Below are the code and all the weights of a small trained network. Each question names an input and a class and asks about switching units off, where a switched-off unit gives its printed mean instead of its output.

import numpy as np


def w(rows, s, z=0):
    codes = np.array(rows[::2]) - 128.0
    scale = np.full(codes.shape[1], s)
    scale[-1] = z or s
    return codes * scale


def norm(h):
    return h / np.sqrt((h * h).mean(-1, keepdims=True) + 1e-5)


def f(y):
    return np.maximum(y, 0)


def log_softmax(a):
    a = a - a.max(-1, keepdims=True)
    return a - np.log(np.exp(a).sum(-1, keepdims=True))


def net(x, mask):
    res = np.array(x, float).reshape(1, 5) / 4 @ E
    u = 0
    for l in range(3):
        y = f(norm(res) @ A[l][:, :-1].T + A[l][:, -1])
        res = res + np.where(mask[u : u + 9], y, B[l][:, -1]) @ B[l][:, :-1]
        u += 9
    return log_softmax(norm(res)[-1] @ U[:, :-1].T + U[:, -1])


A, B = {}, {}
E = w([
[204,98,3,125,160],'x0',
[127,60,129,89,155],'x1',
[68,123,29,180,207],'x2',
[62,131,117,160,48],'x3',
[215,168,229,211,138],'x4',
],0.0052)
A[0] = w([
[121,90,76,188,80,117],'L0N0',
[104,64,153,140,93,125],'L0N1',
[181,170,113,176,163,4],'L0N2',
[123,111,151,114,189,48],'L0N3',
[167,136,145,64,62,95],'L0N4',
[91,153,88,132,28,128],'L0N5',
[164,133,112,192,152,92],'L0N6',
[189,106,2,127,135,151],'L0N7',
[53,114,139,99,135,198],'L0N8',
],0.0064,0.0031)
B[0] = w([
[170,136,107,159,49,183],'L0N0',
[92,161,116,129,128,166],'L0N1',
[254,243,88,113,186,157],'L0N2',
[107,89,136,46,184,142],'L0N3',
[180,117,195,44,102,190],'L0N4',
[129,110,101,114,178,208],'L0N5',
[124,190,114,103,162,173],'L0N6',
[131,150,171,172,107,254],'L0N7',
[176,210,195,166,138,224],'L0N8',
],0.0064,0.0038)
A[1] = w([
[59,128,45,235,98,119],'L1N0',
[133,183,158,12,74,111],'L1N1',
[218,175,16,195,145,255],'L1N2',
[230,108,147,141,222,89],'L1N3',
[2,224,103,126,55,161],'L1N4',
[214,115,109,217,57,144],'L1N5',
[112,121,198,224,16,84],'L1N6',
[177,95,166,155,96,123],'L1N7',
[51,67,188,184,135,60],'L1N8',
],0.0055,0.0026)
B[1] = w([
[181,87,116,1,41,196],'L1N0',
[124,161,119,143,59,194],'L1N1',
[111,141,129,184,105,253],'L1N2',
[133,172,103,132,184,190],'L1N3',
[96,70,73,180,179,212],'L1N4',
[106,126,104,142,135,192],'L1N5',
[115,59,165,108,157,189],'L1N6',
[139,53,130,110,186,163],'L1N7',
[123,170,154,161,184,147],'L1N8',
],0.0082,0.0055)
A[2] = w([
[163,121,172,40,58,96],'L2N0',
[95,137,122,67,186,114],'L2N1',
[103,70,135,55,113,197],'L2N2',
[117,60,156,111,192,164],'L2N3',
[168,125,242,153,189,252],'L2N4',
[2,201,122,163,147,201],'L2N5',
[197,35,55,131,126,155],'L2N6',
[147,160,153,49,65,57],'L2N7',
[47,133,41,153,101,163],'L2N8',
],0.0085,0.0026)
B[2] = w([
[125,90,189,38,56,196],'L2N0',
[176,152,162,40,171,152],'L2N1',
[228,113,123,133,67,184],'L2N2',
[41,181,136,88,150,174],'L2N3',
[83,167,48,117,90,255],'L2N4',
[175,58,191,127,221,210],'L2N5',
[93,120,82,191,90,203],'L2N6',
[62,181,255,86,33,174],'L2N7',
[155,51,168,187,65,226],'L2N8',
],0.007,0.0065)
U = w([
[33,132,181,155,195,141],'0',
[132,165,95,134,95,9],'1',
[139,40,24,202,31,151],'2',
[235,241,56,201,169,163],'3',
[140,188,121,19,220,122],'4',
[115,122,94,105,105,4],'5',
[131,148,210,20,6,162],'6',
[127,24,190,166,173,127],'7',
],0.015,0.011)

Each question gives the input, the list of numbers given to net, and the class t.
The units are the neurons (one row each of A and B). Each row of codes is followed by its name. A weight is (code - 128) times the scale printed after its matrix; where a second scale follows, it is the last column's (A, B and U).
mask holds one flag per neuron, layer by layer. A switched-off neuron (its flag False) gives its mean, the last column of its row in B, instead of its output. The means were averaged over made-up inputs and are rounded, as every weight is.
A unit's drop is (log p(t) with every unit on - log p(t) with that unit switched off) / (log p(t) with every unit on - log p(t) with every unit switched off).
The circuit of an input: a set's keep is (log p(t) with only the set's units on - log p(t) with every unit switched off) / (log p(t) with every unit on - log p(t) with every unit switched off). Starting from the 12 units with the biggest drops (on a tie, the unit counted first), units are removed one at a time, each time the one whose removal leaves the highest keep (on an exact tie, the one counted first), for as long as the keep stays at least 0.8.
circuit, biggest first: the units of the circuit, biggest drop first
most important unit: the unit with the biggest drop
top k neurons: the k neurons with the biggest drops, biggest first
top k neurons in layer l: the k neurons of layer l with the biggest drops, biggest first
input [6,-6,-3,-2,-2], class 3: most important unit -> L1N4
input [4,6,6,-5,0], class 3: top 2 neurons in layer 1 -> [L1N3 L1N4]
input [3,5,-2,0,3], class 3: top 2 neurons in layer 2 -> [L2N8 L2N0]
input [-7,2,8,-7,-8], class 4: top 2 neurons in layer 1 -> [L1N2 L1N1]
input [-6,-7,-4,3,-8], class 7: circuit, biggest first -> [L1N4 L2N5]
input [6,3,3,-7,-2], class 3: circuit, biggest first -> [L1N3 L0N7]
input [-6,-7,-2,1,-7], class 7: top 2 neurons -> [L1N4 L2N5]
input [-8,-7,-3,1,6], class 0: circuit, biggest first -> [L1N0 L2N2 L2N0]
input [0,5,-3,-7,1], class 4: top 3 neurons in layer 1 -> [L1N3 L1N0 L1N7]
input [5,2,-5,0,4], class 3: circuit, biggest first -> [L1N0 L1N3]
input [0,8,1,3,2], class 0: top 2 neurons in layer 1 -> [L1N0 L1N8]
input [-4,3,3,6,-4], class 7: top 2 neurons -> [L1N4 L0N8]
input [-4,3,3,4,-7], class 7: top 3 neurons in layer 2 -> [L2N5 L2N4 L2N1]
input [-6,2,-1,1,-6], class 7: most important unit -> L1N4
input [-7,-7,6,-5,-5], class 7: top 2 neurons -> [L2N5 L2N8]
input [-3,-5,3,8,6], class 7: top 2 neurons in layer 2 -> [L2N5 L2N6]
input [5,-5,1,-2,-1], class 3: top 2 neurons -> [L0N2 L1N4]
input [-3,5,0,-6,-2], class 4: top 2 neurons in layer 1 -> [L1N0 L1N3]
input [-5,1,7,-7,-8], class 7: top 3 neurons -> [L2N5 L2N8 L2N4]
input [-6,0,5,-8,8], class 3: circuit, biggest first -> [L2N4]
